In the rows, zero is written as 128.
Each row has a class, written after it.
[134 106 140 101 142 149  88 143 111 125 120 133 144 141 104 125 116 122
 127 119 121 107 133 122 115 177 127 148 118 130 160 134 140 121 114 122
 137 107 125]  vizam
[132 101 127 107 100 149 111 122 131 102 105 143  46 115 107 129 122 109
 122 114 107  68 158 113 115 175 159 121 141  94 142 123 129 143 113 113
 139 120 118]  banez
[116 133 139 127 125 138 121 120 120 114 130 134 156 120 148 122 138 120
 126 140 129 156 131 134 125 123 109 136 136 131 147 134 124 110 140 141
 117 130 129]  guf
[126 132 127 132 130 141 120 126 123 133 130 120 132 146 127 132 119 126
 139 122 119 118 130 140 126 148 130 131 132 128 141 130 138 136 127 128
 132 116 122]  lor
[124 138 132 129 131 140 112 117 121 126 132 128 160 138 139 121 132 123
 135 138 116 133 124 139 127 130 120 135 130 127 140 132 135 125 138 126
 128 122 132]  lor
[151 126 115 143 121  89 151 137 144 147 120 123  92 134 123 133 120 143
 135 122 134 102 130 129 139  91 156 112 139 130  81 117 109 141 127 132
 151 150 124]  ros
[149 116 156 118 138 172  79 128 102 116 116 143 198 143 119 122 126 115
 137 133 122 105 132 130 113 166 103 169 119 144 146 142 128 110 122  95
 125 100 129]  Nup
[117 126 128 124 134 101 141 131 138 137 129 118 101 127 129 132 125 131
 122 133 134 148 128 130 133 127 132 122 123 130 125 129 141 127 121 136
 128 124 135]  midon
[128 148 128 158 129 128 134 130 107 140 149 126 182 136 146 137 137 126
 128 132 161 168 127 137 131 138  97 137 124 141 149 126 127  92 135 161
 102 141 116]  vizam
[131 106 132 117 111 148 104 124 120 102 115 131 106 113 124 132 123 115
 124 116 125 103 157 118 116 172 134 132 145 114 156 126 119 130 121 127
 109 123 115]  suzis
[140 126 134 119 141 147 106 138 117 134 130 128 168 149 128 131 124 130
 131 132 139 124 112 133 121 153 111 149 120 144 146 137 132 117 124 121
 123 108 126]  Nup
[128 134 117 151 128 113 141 126 122 139 136 118 140 136 138 126 122 138
 140 135 148 142 124 134 138  97 131 122 123 149 103 118 111 123 143 131
 139 139 123]  sebo
[124 123 111 143 114 125 140 122 129 124 130 123  85 121 138 137 123 125
 133 119 149 114 149 120 134 135 149 109 136 124 127 113 113 129 136 141
 126 145 108]  sebo
[125 138 143 119 139 135 117 123 133 124 136 135 177 125 148 124 144 130
 120 152 130 167 103 132 127 120 102 145 122 135 146 141 145 106 129 127
 113 113 144]  Nup
[126 132 144 139 132 123 115 124 111 131 123 127 169 132 139 130 131 121
 131 136 135 139 136 131 130 138 111 146 123 137 132 128 129 109 130 128
 114 120 123]  midon
[145 122 103 145 110 136 138 135 109 141 126 121  89 154 107 133 106 123
 142 113 146  82 140 133 122 157 136 123 123 129 118 115 109 139 123 130
 140 131 107]  banez
[120 145 126 139 124 114 140 128 134 131 140 126 125 123 152 127 139 130
 125 123 141 156 120 131 133 115 119 118 138 128 136 129 132 115 133 159
 109 141 123]  Zem
[125 137 117 138 132 116 146 136 129 141 147 121 124 131 134 136 132 134
 120 127 150 163 121 130 134 129 122 121 126 132 141 126 137 112 128 159
 118 138 128]  vizam
[137 150 128 142 145 119 138 142 135 152 145 125 175 144 136 131 127 145
 126 137 141 171 100 142 130 112 110 133 119 142 125 142 141 112 123 146
 132 121 138]  ros
[127 128 106 145 116 162 122 127 111 136 141 118 118 151 128 140 114 115
 133 112 144 104 145 140 118 192 125 121 135 122 166 128 125 137 131 151
 113 121  98]  lor
[123 131 121 115 145 143 116 138 124 145 141 115 136 159 114 124 112 134
 135 128 118 131 108 145 121 151 127 132 117 137 144 140 146 140 124 124
 146 103 136]  lor
[121 152 150 132 145 111 116 118 132 130 125 129 196 137 143 112 139 137
 142 155 101 159 102 144 138  75 116 145 125 141 106 132 145 120 137 108
 141 121 151]  lor
[140 148 119 167 128 123 135 132  97 140 141 113 206 147 143 128 130 136
 141 138 166 149 122 139 132 122 100 140 124 148 121 118 100 103 142 145
 104 144 119]  suzis
[113 124 136 118 134 118 128 124 136 127 128 124 115 120 132 130 131 124
 117 137 127 153 129 126 130 140 125 129 123 124 140 133 148 121 120 135
 122 116 140]  midon
[145 139 132 158 106  93 143 118 127 127 116 134 117 116 143 121 140 128
 141 123 131 119 146 127 143  72 133 122 146 131  78 112 103 123 142 125
 122 165 120]  Zem
[130 121 135 123 113 103 124 115 137 117 119 137  98 112 135 115 136 123
 128 128 111 126 136 124 133  89 136 119 141 119 104 125 121 130 134 125
 130 145 136]  Zem
[115 122 118 115 135 118 139 137 141 135 139 114  87 133 123 133 115 141
 126 125 135 148 119 126 132 128 149 114 118 131 132 128 142 138 123 132
 146 117 133]  sebo
[120 113 141 110 129 122 108 120 130 118 126 136 134 118 129 123 134 121
 120 139 112 143 130 127 124 127 121 136 131 125 140 131 137 114 126 134
 133 125 143]  vizam
[116 128 122 111 134 136 137 147 133 132 135 120  99 136 121 132 118 132
 117 123 135 147 123 130 123 151 130 124 125 127 154 136 142 134 119 143
 131 113 130]  guf
[120 121 119 119 128 136 125 132 125 124 142 117 131 128 128 128 123 130
 121 131 138 150 124 131 118 155 118 127 130 129 156 136 126 123 126 145
 116 120 132]  suzis
[113 115 138 116 125 119 120 117 136 119 123 127 109 112 134 130 130 117
 119 132 121 137 140 126 126 145 127 129 132 125 142 131 140 125 123 135
 121 117 132]  midon
[148  95 114 113 107 145 112 127 138 116 110 136  41 119 112 140 119 112
 125 112 127  60 156 115 122 181 150 120 144 117 139 123 121 145 115 117
 133 120 111]  Nup
[121 136 102 138 106 101 172 127 152 135 134 118  41 118 131 139 125 135
 123 122 139 132 127 129 134 114 149 100 137 113 113 114 132 141 121 148
 135 139 125]  banez
[128 127 117 136 122 120 137 131 123 129 139 113 134 128 130 128 125 135
 128 132 142 142 128 132 126 125 123 126 132 136 127 126 112 126 133 139
 118 134 128]  suzis
[128 128 149 108 113 125 116 106 146 104 107 144 119  93 139 118 141 119
 130 135  94 122 137 116 135  95 132 134 142 128 115 119 127 132 134 100
 139 133 142]  Lurut
[132 130 127 142 117 138 117 116 106 113 133 127 173 124 144 122 136 120
 131 138 144 138 138 129 124 135 109 135 136 129 144 125 105 108 143 141
  99 144 122]  suzis
[122 109 120 100 125  97 142 131 159 118 125 118  57 112 118 125 124 139
 117 130 111 137 124 120 132 106 159 110 139 116 120 123 135 148 118 127
 138 128 151]  suzis
[141 103 121 118 115 164 106 148 111 129 121 133  71 144  96 134 104 113
 128  84 134  73 162 118 112 212 142 127 131 119 158 133 126 143 108 128
 127 113  98]  Zem
[141 129 134 126 141  70 130 128 136 138 113 131 130 132 118 112 134 142
 142 150 109 128 115 125 147  37 141 133 123 144  59 111 122 124 131 100
 165 152 157]  vizam
[136 111 132 111 133 123 109 135 124 118 116 123 135 133 113 116 121 133
 132 131 119 109 127 123 124 134 138 137 128 133 124 127 119 131 122 112
 135 123 136]  suzis
[123 126 129 132 121  89 139 110 145 117 119 123 104 108 148 123 134 136
 138 138 121 131 131 123 145  65 154 115 139 130  91 111 116 128 143 121
 143 151 135]  sebo
[155 134 119 151 134 152 113 141 100 148 137 135 188 160 121 126 117 128
 134 128 154 113 127 134 119 158 110 139 117 139 136 137 112 114 127 139
 123 128 110]  ros
[151 129 111 152 120 123 144 136 122 149 132 115 112 147 127 148 114 133
 141 117 156 108 131 139 133 127 127 130 134 148 110 118 110 133 130 129
 125 132 112]  Nup
[122 128 118 126 142 127 136 147 126 149 142 107 116 149 118 138 103 144
 137 118 146 148 116 134 131 137 136 127 110 149 125 129 137 134 121 129
 150 109 125]  sebo
[133 114 120 139 120 119 123 125 114 135 121 121 109 137 122 133 116 118
 131 123 139 104 147 132 127 153 130 126 129 132 126 122 115 128 128 133
 123 130 112]  midon
[122 129 119 125 109 126 138 125 137 121 124 127  72 117 130 135 128 126
 125 120 126 111 131 127 125 144 141 119 137 116 132 119 132 134 121 138
 134 126 120]  banez
[143 120 122 145 125 117 129 136 112 143 127 124 123 142 118 137 117 129
 137 117 143 117 143 131 132 135 129 133 128 138 120 116 117 121 125 136
 131 137 115]  vizam
[131 135 129 127 127 140 121 137 119 129 137 134 130 132 130 121 131 125
 123 119 138 137 129 124 123 146 119 128 126 125 145 138 133 119 126 141
 114 128 123]  Zem
[104 152 134 136 115 117 145 111 144 115 138 132 131  99 170 130 152 127
 119 144 130 173 114 131 130 112 114 125 141 115 149 126 142 105 134 160
 108 129 129]  banez
[138 116 142 114 138 140  99 132 112 117 119 128 166 136 113 116 122 131
 134 133 121 125 127 126 121 141 123 148 121 135 136 132 125 122 123 109
 130 115 139]  suzis
[112 117 123 117  95  93 158 118 162 112 115 127   4  88 131 146 130 130
 117 112 115 132 159 127 138 103 166 100 158 109 114 116 129 154 125 134
 138 144 130]  guf
[131 124 143 116 104 145 114 105 135 100 110 145 113  97 141 127 138 108
 129 124 108 112 151 117 130 127 128 130 146 123 137 119 121 128 137 114
 123 138 123]  Lurut
[158 128 117 154 120 120 130 131 118 140 123 135 141 144 124 126 121 128
 139 127 144 100 140 132 130 115 133 123 132 133  99 124 100 125 134 131
 136 151 115]  ros
[117 135 138 131 138 104 129 124 128 136 132 121 157 127 140 124 134 131
 126 147 131 163 117 136 133 113 112 136 120 140 124 133 137 112 130 133
 124 122 141]  midon
[103 143 122 136 121 146 134 119 140 124 146 117 125 120 160 142 134 123
 122 125 133 150 127 137 126 162 123 118 148 116 176 134 147 127 134 167
 102 118 113]  lor
[128 124 125 116 124 118 130 130 131 134 127 126 109 138 113 120 119 134
 130 136 115 125 113 135 123 117 131 131 117 129 114 127 135 133 120 117
 152 115 142]  banez
[137 143 116 147 126 122 139 145 116 146 139 122 132 147 131 127 122 133
 134 113 155 131 125 131 131 132 120 124 126 139 125 128 121 124 130 147
 116 139 110]  Zem
[142 126 119 137 133 163 115 137 106 141 145 124 171 156 127 136 117 123
 130 128 155 127 121 139 117 173 100 146 119 148 159 139 122 117 128 135
 112 108 114]  Nup
[127 135 106 136 112 154 149 136 131 143 143 113  91 130 127 151 109 124
 127 100 150 125 136 130 127 175 121 119 132 140 156 123 128 142 124 147
 120 119 102]  Lurut
[114 123 141  87 148 124 124 133 161 127 139 126 119 124 130 129 132 140
 109 144 106 173  93 131 123 122 125 136 121 130 152 147 169 128 111 121
 137  89 166]  Nup
[143 125 134 119 130 124 113 137 116 131 109 134 136 149 105 113 117 133
 143 130 117  88 121 128 123 129 136 145 114 134 107 123 125 131 116  98
 156 118 129]  banez
[131 116 149 110 122 126 112 115 145 109 113 140 119 107 137 130 137 123
 125 135 108 122 132 125 129 115 131 141 142 127 124 130 135 126 124 106
 131 118 141]  Nup
[125 139  99 143 112  94 174 131 145 149 141 114  60 132 127 136 120 140
 131 126 141 137 116 138 136 102 141 106 129 129 102 114 125 140 126 146
 143 137 127]  banez
[152 142 107 178 110 113 151 128 121 143 137 127 147 141 146 137 131 129
 132 130 159 117 137 139 132 112 123 112 144 134  95 119  93 114 140 157
 119 162 106]  ros
[119 127 131 118 127 146 114 132 116 123 133 130 133 131 132 128 125 122
 122 131 131 144 130 134 118 153 113 135 129 129 158 137 129 121 128 141
 122 115 125]  guf
[133 134 131 143 127  87 138 124 129 134 125 126 141 124 143 126 139 136
 136 139 131 137 126 128 144  78 130 131 137 140  98 112 115 112 139 136
 133 154 131]  vizam
[130 128  95 154 109 115 161 132 126 137 145 104  92 133 136 142 120 135
 127 119 159 135 139 132 130 133 132 107 143 130 128 117 102 134 135 161
 108 146 110]  suzis
[138 114 137 122 117 140 102 123 107 111 107 142 129 128 121 118 125 112
 137 127 119  95 156 125 122 135 129 141 135 127 128 124 106 127 133 112
 132 135 118]  guf
[101 116 126 108 130 136 127 132 134 129 143 116  97 124 129 143 119 118
 111 120 137 152 135 133 116 192 120 123 124 123 176 141 151 126 114 155
 117 101 126]  midon
[128 116 142 109 132 156 104 124 129 119 128 134 141 126 132 135 128 118
 122 130 125 133 124 129 119 163 115 145 129 126 165 139 144 118 120 124
 118 101 133]  Nup
[127 123 148 118 121 130 110 111 139 106 115 139 141 106 151 127 145 121
 126 142 117 124 128 126 129 118 123 141 145 128 134 129 129 115 133 119
 119 126 135]  Nup
[130 141 113 137 131 126 138 130 129 141 137 116 120 147 131 128 124 134
 135 131 127 129 120 138 133 126 135 121 130 126 127 126 134 138 134 134
 134 127 130]  lor
[120 132 128 132 138 115 135 133 126 140 132 120 131 135 130 130 126 129
 124 133 141 151 124 130 132 140 121 130 118 134 135 131 141 119 121 139
 120 120 129]  midon
[118 137 125 125 139 110 144 139 137 137 146 106 142 132 135 132 125 147
 124 136 138 185 102 138 130 115 116 128 124 140 135 134 140 123 125 146
 122 116 143]  suzis
[146 114 114 119 134 152 107 141 110 140 118 123 104 168  91 124 102 126
 143 115 117  67 139 130 120 170 150 130 119 123 128 127 126 154 120 102
 155 112 123]  lor
[127 143 155 131 130 142 100 120 110 113 126 151 198 120 148 109 149 117
 128 134 125 152 128 125 126 124 100 148 126 128 142 138 133  99 133 127
 107 130 131]  Zem
[129 112 106 122 121 101 156 141 147 138 134 101  52 130 111 141 108 144
 128 112 133 128 128 130 132 125 155 109 137 131 114 120 125 153 116 136
 138 126 130]  suzis
[125 134 144 130 123 141 117 115 138 112 131 144 156 105 153 131 145 119
 114 136 124 154 133 127 123 137 118 130 142 111 157 141 139 107 128 151
 110 127 130]  ros
[151 115 128 115 148 119 106 149 105 147 122 129 153 165  85 113 110 136
 141 128 127 104 122 131 124 128 130 146 102 151 106 128 124 127 117 100
 161 129 140]  vizam
[139 129 130 140 127 127 120 130 111 125 127 122 172 135 131 123 127 132
 136 135 136 134 129 130 127 125 116 142 130 138 126 125 112 116 133 126
 115 131 127]  suzis
[118 117 116 114 137 125 133 147 135 143 144 114  88 136 116 144 115 134
 118 113 139 138 123 128 124 169 136 121 128 129 160 131 145 128 114 157
 133 116 123]  vizam
